Each row has a class, written as a number after it.
[   5  235  -15 -159 -258   94 -386 -277 -352  180   67  150  -10    5
  183 -230 -171  100 -116 -462  -49 -141  119  145   24  -77   75   47
  186  -41 -439 -360   39  291  375 -232  151]
2
[ 219   36  231 -215 -105 -151 -104 -342  231   75   58   42  260 -111
 -149   32  200   62   -4 -174  127 -355 -127 -101  197  -32  -11  -44
   95  263  347 -159  132 -257   70  379 -110]
7
[ 183  117 -210  235  -94  229 -222  258  147  192 -187   90  134 -115
  151  -41 -162 -100  119  151  312    9   77   38  -94  -36 -227  -40
  238 -165 -193   50  146  195 -330   93  -47]
4
[ 281 -301   48  454  180  240 -647  502  124  389  138   25  209 -141
   34 -220  175  372 -226  -94  452 -191  263  243  187  134 -255  -16
  390 -282 -387  -59   21  -31  130  371 -191]
11
[ 157  256  198 -175   20  -29 -145 -462  248  108 -192  271  175   96
 -397  221 -108  110 -132  284 -113  -20  216  -49  190  -16   44 -413
 -246  -90   78 -373 -237 -176 -260  -76  103]
9
[ 519 -118  245  -64 -340  114 -405  -73  -98   46 -184    8  561  302
  -84 -163  -90   51  255 -222  402  254  300  -93  317   83  153 -388
  477 -339   45  206   59  174 -212   88  101]
2
[ 205   72  202 -378  291 -206  118 -252  141 -296  192  217   83 -243
 -138  368   35    9 -104  157 -643   99  -28  108 -298  149  144  301
 -470 -257  377 -173  138  -82   35    2 -243]
2
[ 400   68 -240 -260 -152   99 -439 -374 -267   36 -203  -24  365  252
  -93 -204 -168  228    3 -117  -25  121  220  -58   88   83  244 -154
  231 -196  -15  -42  122  245  -33 -371  224]
2
[ 138   95 -253 -139  -55  106   93   63 -148   90 -264  389  234  167
  253  -26 -416 -150 -149   33   66 -177  -85 -128 -449  152  133  176
  136  119 -292  -25 -108  279  -13  417 -159]
7
[ 250  417 -172 -249 -441   -4    8 -224 -383  -17   81  146  -96   87
  152  -12 -682  -66   29 -114 -278   79  -97  -76 -287  -40   22  205
   37 -332 -169 -109  203  335   64 -167  160]
5
[ 150 -108  365   -7 -105 -201  283 -676  322   11  -17   -7  258  -58
  257 -134  247   93  407 -265   57  256   48  -73 -144  104  129  -97
   20  457  118 -387  216 -332  -64  -44  193]
11
[ -28  339  198    6   26 -217 -149  165 -137  202  136  155  -92  -38
  -59 -100 -449  168  179 -346  205 -329 -267    1 -307 -262 -211  189
  445 -353 -396 -227  -69  230  320  418  -90]
9
[ -69  -28  259  452 -144   84 -166   16  128  428  -77  -92  534    0
    5  -93  192  236  237   12  899 -324  -52  181  300 -117 -228 -280
  486  -69  -58   50  222  -91   -4  379  144]
6
[ 167   85  447  123 -148  -73 -148    4  -98  174   47 -101  256  146
   -5   99  -14   12  104  243  607 -106 -174   49  283  -63 -182 -209
   75  -54    0   64  231  -23   96  236  169]
1
[ 204 -182  -47 -262  -50  128 -108 -437    9   21 -321  213  246  419
   38   60 -199  184 -198  491 -141  184   77   -2   -4  -22  167 -234
 -164   14   74  111   38 -115 -109    5  -65]
6
[-161  131  152  123    7  -85  140 -247  250 -194  331  -10 -390 -418
  289 -113   83  171   65 -264 -166 -105 -150  174  -66   37 -181  123
 -431  158 -143 -456  335 -200  480   96   25]
6
[-541   80  178  -43  179 -511  299  -65  137  295   31 -171 -167 -168
 -105  225  202  158  336  -67 -116  -43 -203  254 -410 -502 -412   52
  394   43  493  143  178 -293 -219   30   68]
11
[ -35  -87  352  122 -416  -37 -461  -53    3  492 -106  168  524  -24
  -65  149  -87  187   84 -224  367 -260   69 -152  311  -21  254 -247
  440   53   94 -165 -163  -98  -66  487 -125]
4
[ -17   86  -41  -99  265  -60  249 -372  328  -14   37   78 -326  -56
 -115 -144 -136  -91  116  148 -158  -93  -57  -28 -200 -269 -141  126
   27 -206  -61  -99   97 -175  -71  -78  -65]
3
[  87 -473 -251  139  157  -41 -343  266   48  -58 -224  195  197 -186
  121   -6  282  -67 -389 -178 -114   74  201    4  199  273  316   26
 -166    9  -75  270 -105  249   47  206 -181]
2
[ 131 -114  187   30  -53  197   54  -31  191    5 -150   65  180   11
 -101  169  156  125  492  -59  162  293  490  -43   58  119   88  101
  416  162  152 -172   50 -237 -369   59  -26]
9
[-180  -31 -514  511 -114  101  123  270 -251 -110  -68 -169  147 -182
   85    0  130   88 -266  -60  206 -432  184 -102  121  321  501 -363
  124  258  117  555 -136  -25  -81  253 -492]
10
[ 135   26   64   89   32  291 -220 -233   61   84  -20  -72  104  365
  -52  -43  161  117   82  186   80 -129  210  -12  151  263  485 -224
  153  359  276 -199 -111 -215 -290   21 -279]
7
[ 323 -294  -62 -128   73 -133 -395 -157 -215   85    4  217   -6   -5
   34   81 -267  437 -278 -156 -324  204  197  222   88   51 -172  403
 -115 -411 -233  -73   63    9  377  -53  152]
6
[  60  197  158 -345  115 -282 -169  -24 -272  156 -190   58  579  304
 -326  -86 -476 -163  187   37   -3  -70 -150 -336 -117 -324  -90  121
  427 -257 -118 -165 -486   20 -109  -56   77]
8
[ 235  -46   93  102 -211   95 -552 -286 -138  546 -211  155  843   77
   85 -100 -140  429  138  -93  330 -217  415  241 -162  193  261 -141
  636  -68 -211 -243  363   -6  -52  340 -187]
10
[ -72   83  214   79  107 -300  145 -335  323  -66   94  153  170 -141
  -86  112  240   85   73  -89   38 -280    0  379  365  -67  -55  -90
   -4   51  247  -99  224  -75  168  465   -1]
6
[ 166  256  135  239 -402  101   27 -261  167  327    5   39 -166  186
  -53   37 -410  130  371   64  153  153  342  -53  103   33   -4 -435
  572   -3  154 -191   33 -248 -588  107   31]
5
[  26  248  325  358 -179 -307  184 -220  110  -14  -20   51  203 -131
 -148  149 -220  -87  432 -144  373 -416   38  327  322  -44 -241 -159
  349  -36  161  143  236 -274 -181  650 -205]
5
[-192 -161   11  137   28  -63 -307   57   61  177  116  -60  -51 -130
   82 -163  227  -48 -167   29  -90 -134   45  -42  195 -386  150 -185
  145 -184  -67  120   -4 -167   34  128 -181]
9
[ -55   29  -98    4 -252   13   25 -256 -401  203 -104  -21  113  136
   40   56 -368  248  283  -46  -61 -105 -216   88 -108 -151  -31   14
  168 -250 -235   59   72 -112  -20  305  -31]
0
[ -18  282  -59 -330  461  -46   86 -313   44 -144   37   81 -375  342
 -178 -124 -314  141  217   64 -274   84  109   19 -218 -176 -156  131
  175  -98   34 -249 -299 -108  -60 -379  -94]
7
[-160   20  146   11  182  -68  162 -663  107   45  -72   29  -37  372
 -209    2   -8  122  -72  474  142  -10  -45  133  227   73  313 -292
 -301   -9   58    3  119   77   96 -295   35]
3
[ -15  -27  258 -373   43  -19   18 -560   75 -129  200   21 -418  -60
   32  -91  -51  220   46 -294 -656   75 -218  177 -175 -333 -169  166
  -97 -209  192  -67   16 -433  234 -184    3]
2
[ -68  -19 -324   23 -160  116 -170 -223 -105   91 -247   82  327  271
 -117 -212 -322  -68 -176  327    8  -99  184 -308  206  -60  465 -471
   78 -219  -44  127 -212  108 -211 -142 -252]
11
[ -26  -94   26  222 -127 -245 -268 -187  270  424  -41   10   36 -520
   12  -70  241  121  155 -307    4 -147  -48   83  -25 -408   41 -225
  494 -358  169  -13   96  -53 -109  267  -12]
7
[  66  331 -170  235 -208   65  157   37  177    7  -12  213  130  -35
  -49  -70 -469 -303  -91  176  -27 -247   -4  -59 -117   -9  -38  -97
  -71 -390 -170  -60   30   60 -258  241 -125]
7
[-146  -64   90 -414  258  228  153 -697 -328  125  -19   87  155  472
    1   10 -110  366  104  173  -69  165   35  -68  169  -21  212   84
  281   31  186    6 -316 -203  143 -470  103]
2
[ -15 -185  324   42  229 -249 -153 -269  171  102  -48   29  327 -257
 -104  121  181  423  323 -353  332 -317   -1  396  130   60 -103  132
  353 -121  488  -18  251 -279  230  397   96]
2
[-217 -185 -306  268  -57  135   49  738 -166 -159 -148  -28 -165  -13
  210  109 -220 -180   22  -49  -95   73 -166 -223 -132  221   55  152
 -132  262  -66  248 -383   43 -183  299 -251]
4
[-196  121 -167   46  122  266   42 -294  344   49   15  -18 -534   44
  254 -299  -26   42  105  167 -125   39 -263  167 -393  -95 -138   36
 -222  123 -155 -223  320   21  -56 -267  -52]
5
[ 159   10   87 -311  148   62 -155 -569   56  275  144   91  432  141
 -128  -28   45  368 -205  178   54   15   50  111   99 -111  -70   52
  158 -250  194 -115   71  -34  140 -546  157]
4
[ -59  368   15   29  -60  165  251 -215  280  104  254   79 -524  -33
   72  141 -269  549  420  -88  -63  107   75  236 -530 -166 -429  322
  370 -209  142 -214  362 -276 -183 -127   66]
5
[ 312  282 -165 -358  -91  501  106 -251  -16 -245   93   16 -338  416
   39  -82 -265  224  -87  246 -124  357  348  -10  -21  369  119 -122
   41  257  233 -136  178   90  -18 -521   41]
0
[ 180 -247   79 -347  246   56  488 -247  344 -232  260  -88 -180  121
   98  -47  465 -257   91  289 -224  198 -140  268  132 -141 -355  265
 -217  355  290 -156  320 -303  -24  -23  299]
1
[-192   73  124  -40  175   16 -206  -76  -62   28   81    2 -243  284
  -12   17  101   82 -151  102   58 -121   29  182  348  -78   85  -75
   11  126  166   78 -200    8  112 -109 -133]
8
[-259  235 -117 -324  300  -52  234 -418  335 -111   55  102 -426  -75
  189 -180  123 -260 -261  216 -317    5   66   59 -216    9   31  145
 -457  434 -121 -472  435   59  270 -330  231]
0
[ 491 -220 -148  196  -98  -65 -298  253 -287  -39 -176   23  153 -171
  -57  160 -225  342  129 -366  -23  -42   34  -95  171  178  136  124
  413 -217  129  358 -307  -57   10  552 -195]
10
[ -67   13  101  114  -41 -109  161 -178  218 -235  298   22 -418 -401
  -67 -145  -64  -33 -177 -164 -500 -273  -84   44  -51 -135  107    6
  -93    5 -115 -200   65 -355  305  264 -350]
2
[ -65  -78  106   36  -14  -51 -376  -81 -144  307  112 -175  -83   81
  -94  -93 -106  287  -49  152 -250  182  -76  128  -90 -193   39 -241
 -113 -624 -144  -89   50    2   89 -185  195]
10
[  50  405 -218 -476 -112 -150  287 -221 -472 -295   -9  -21 -206  -24
  -83   10 -344 -111  252 -509 -571   45   30 -158 -369 -214  -54  312
  152  -95 -171  -57 -149   31   22 -203  112]
0
[-326   78  -28  159 -228 -207  277 -127  113   18   60  -89 -152 -219
  -70   30   14 -102  -36 -112 -113 -217 -249   92  127 -196 -106 -156
 -171    4  145   31  113 -170   37  144  167]
0
[-116  237  517   -2 -101 -296 -614 -222  -39  449  108  151  344   29
  -16    3   59  173  134 -317  149 -184  167  -77   77 -259  270 -225
  354  -87 -146 -500 -140   67   63  123 -165]
6
[ 204  285 -153  -60 -198  -15 -182 -338  -49  139   19  149  -90 -198
  345  -98 -248  189   -8 -251  -41  -89   66  159 -191   86  -25   51
  108  -33  -82 -166  441  164  202   37  202]
3
[ -47  -46  -18  109   -3 -110  141 -401   -8   85   95 -161  130  -19
  -11 -204  135   24  165 -100  -71 -122   -7  -38  148 -161  255 -323
  446   72  203   99  -70 -263 -168   17 -174]
2
[-336  177 -154  -38  133   94  111  -51  -36   84 -107  270 -357  286
  155  -71 -288 -195 -370  378 -189 -156 -113  137 -144 -180   60 -253
 -209  -36 -291   60 -192  217   43  139 -163]
6
[ -57  217  240  -60  -64   95   98   17  -85  140   52    6  238  212
  -34  -40 -188 -274  205   54   96 -181 -145 -195   38 -133  172 -263
  476  -51  374  148 -382  -99 -292  162 -164]
3
[ 377 -418  340 -123  200   33 -113  -21  -13  -30   52   20 -155  106
 -218  137  104  109  -91   58  -10  242   28   67  328  190   41  -37
 -148 -296  140   84 -210  -25  141  115  105]
1
[-241  123  164  -86  187  -67  206 -285   87  132  204 -134 -411  528
    1 -346 -425 -189   39  243  -64  -83 -316 -270  -19 -249  -24 -257
   80  127   39 -136 -398 -316 -117 -194  -66]
4
[ 200    0 -302  -60  272  264  292  -56   42 -146  -77   -8    5  145
   48  -43  -81  173  306   -9  -76  -65  -14  -43 -571  109   32  372
  334   16  107  119   42 -220 -338   98 -237]
2
[  77 -282  357   11  119  -10  344 -314  302 -164  109   29   80   20
 -102   54  432   85 -273  129  521  -28   34  263  488  256   33  -45
 -202  281  401   70   94  -49  412 -161  237]
8
[ 347   -9  287 -402 -116   -8 -367  -39 -200  215  -77  -30  337   30
 -101   -5  -28  -75  268 -242  216   17   35 -178  316  -25 -219  113
  552  248  201 -176  -27  -65  -22  123  122]
2
[-378 -207 -148 -105   40   67  144   12   94 -180  -20  -53 -545   29
 -152    7  287  -31 -417  126 -221   -9   89 -163  325   30  213 -301
 -351  594   32  -24 -237 -100  197 -122  -61]
1
[-214 -156  187  -88 -165   77 -291 -137  314  138 -157 -159  269  -18
  -94 -293  339 -188 -106 -151  158 -229  124 -341  375   92   87 -556
   30  865  217 -264 -117 -483 -149   76  -48]
5
[  71   67  296   10   43   26 -359  111 -141  162  330  -88  -36   -5
  194  -50   23  321  -46 -180  335    9  184   83   56    9 -313  213
  297  123  -20 -188  156 -208  298 -285   69]
2
[-149  337  -73 -336   -4  -69 -255  -94 -242   89 -166  345 -211 -142
  -91  124 -505  118 -264  -71 -478  -12 -140 -186 -298 -180  103  148
 -246 -505 -496 -232 -156  359  402   48  148]
0
[  13 -181  111 -212  -46   81 -295 -141 -264  -37  -37   15  146 -100
 -165   94  -82  354  -55 -207 -124  -89   43  -78   49   37  324 -136
   50 -445  233  195 -212 -112  247   82  -82]
5
[ 108  -51   53   14 -111    3  314  -57  352  -48   42 -104 -127 -120
  122 -120 -164  -69  -93  145 -106  -13 -211 -179 -335  132 -152  -78
 -130  318  303  -81  266 -408  -67  184   41]
6
[ 218  178  -19 -322  -38  -47  101   27    2 -164  305  151 -263  133
 -178 -115 -335 -333 -429   69 -487  -77 -159  -51 -134 -155  -55  179
 -149 -239  -53 -104 -128  153  113 -118  -62]
5
[  76   21    9  108   86  117  339 -201  113  -99  115  -32 -244 -189
 -110  122  251  322  176 -104  -16  159    0  209  -43 -120 -312  247
   34 -144 -160   -3  116  -94   81 -219  204]
1
[ 263 -238  -86  145   25   76  281   48  -57 -480  285  -35  171 -111
 -150   68  272  -73 -209  -53 -104  -45  151   45  495  102  166   31
 -199 -355  189  498 -141  -52   74   43 -378]
6
[ -36  206  266  214  272  173 -201 -183   41  233   70  122  -74   77
  173  230   76  546  179  251  376  151   17  373  128  -97 -331   56
   -4 -438  -89   23  139   39  121 -119  169]
6
[ -65 -251 -293  137 -279  259 -590  660 -167  154 -242   56  161  -93
  -98   33 -204 -128 -477  271 -161   70  147  -54   33  163  179 -386
 -346 -348 -374  107 -102  348 -103  176 -174]
4
[-133  190  161  318  287  -69  214   51  -95 -108   94  -54 -386   68
  153  130   84    2  296   45  -40 -135 -183  134  163   75 -106  104
  -48  406 -368   48  -32 -149   26  678 -400]
6
[-232   60 -148  201   -3   58  324  220  -26 -195  140 -208 -602 -230
   82   45  188  101 -204 -132 -106  -26 -171 -129 -161  173   68  113
 -186  410   26  130   -7  -62  264  -51   -4]
7
[  38  -19   86 -158  -81   -9  305 -100  238  -56   12 -147  113  206
 -191   29  324 -102 -105  258  -26  214 -162 -187 -134 -189   60  -49
  -56  145  407  124   46  -28 -219 -420  240]
11
[ 180  225   34  111  -88   51 -150  113 -365  265  -45   29  -35  253
   71 -113 -801  295  269 -293 -273   97 -182  -10 -671   98    8  151
  468 -503 -189    7 -259   80 -133  122  -67]
10
[-450  238  474  193   -4 -230  -77 -478  251  227  -23 -125 -176 -153
   80   -2  242   67  257 -155  134 -383 -266   80  292  -74  258 -630
  141  410  476  -71   70 -332   16  475  -45]
2
[-142   64  191  -18  173  -36    0 -128  207   85  246  179  -41   -2
  102  152  285  193 -337  280  223 -106  -35  448   87  -47 -489  183
 -461  225 -250 -322  382  -70  332 -120  134]
2
[  49  106  157    6   20 -117   58  -37  -64    0  245   26  -25  -94
  192  -83 -217   90  -24 -144   92   -2 -286  239 -137 -227 -391  230
  -11 -495 -138  105  152   94  381 -110  278]
4
[-571  -84  -69  242  276   96   44  -39  169  365  -53  131 -168  -32
  103   18  190  145 -308  353  116 -114  -69   63  159   24  -68   75
  -35  526 -336 -135   19  -51  212   41  -43]
5
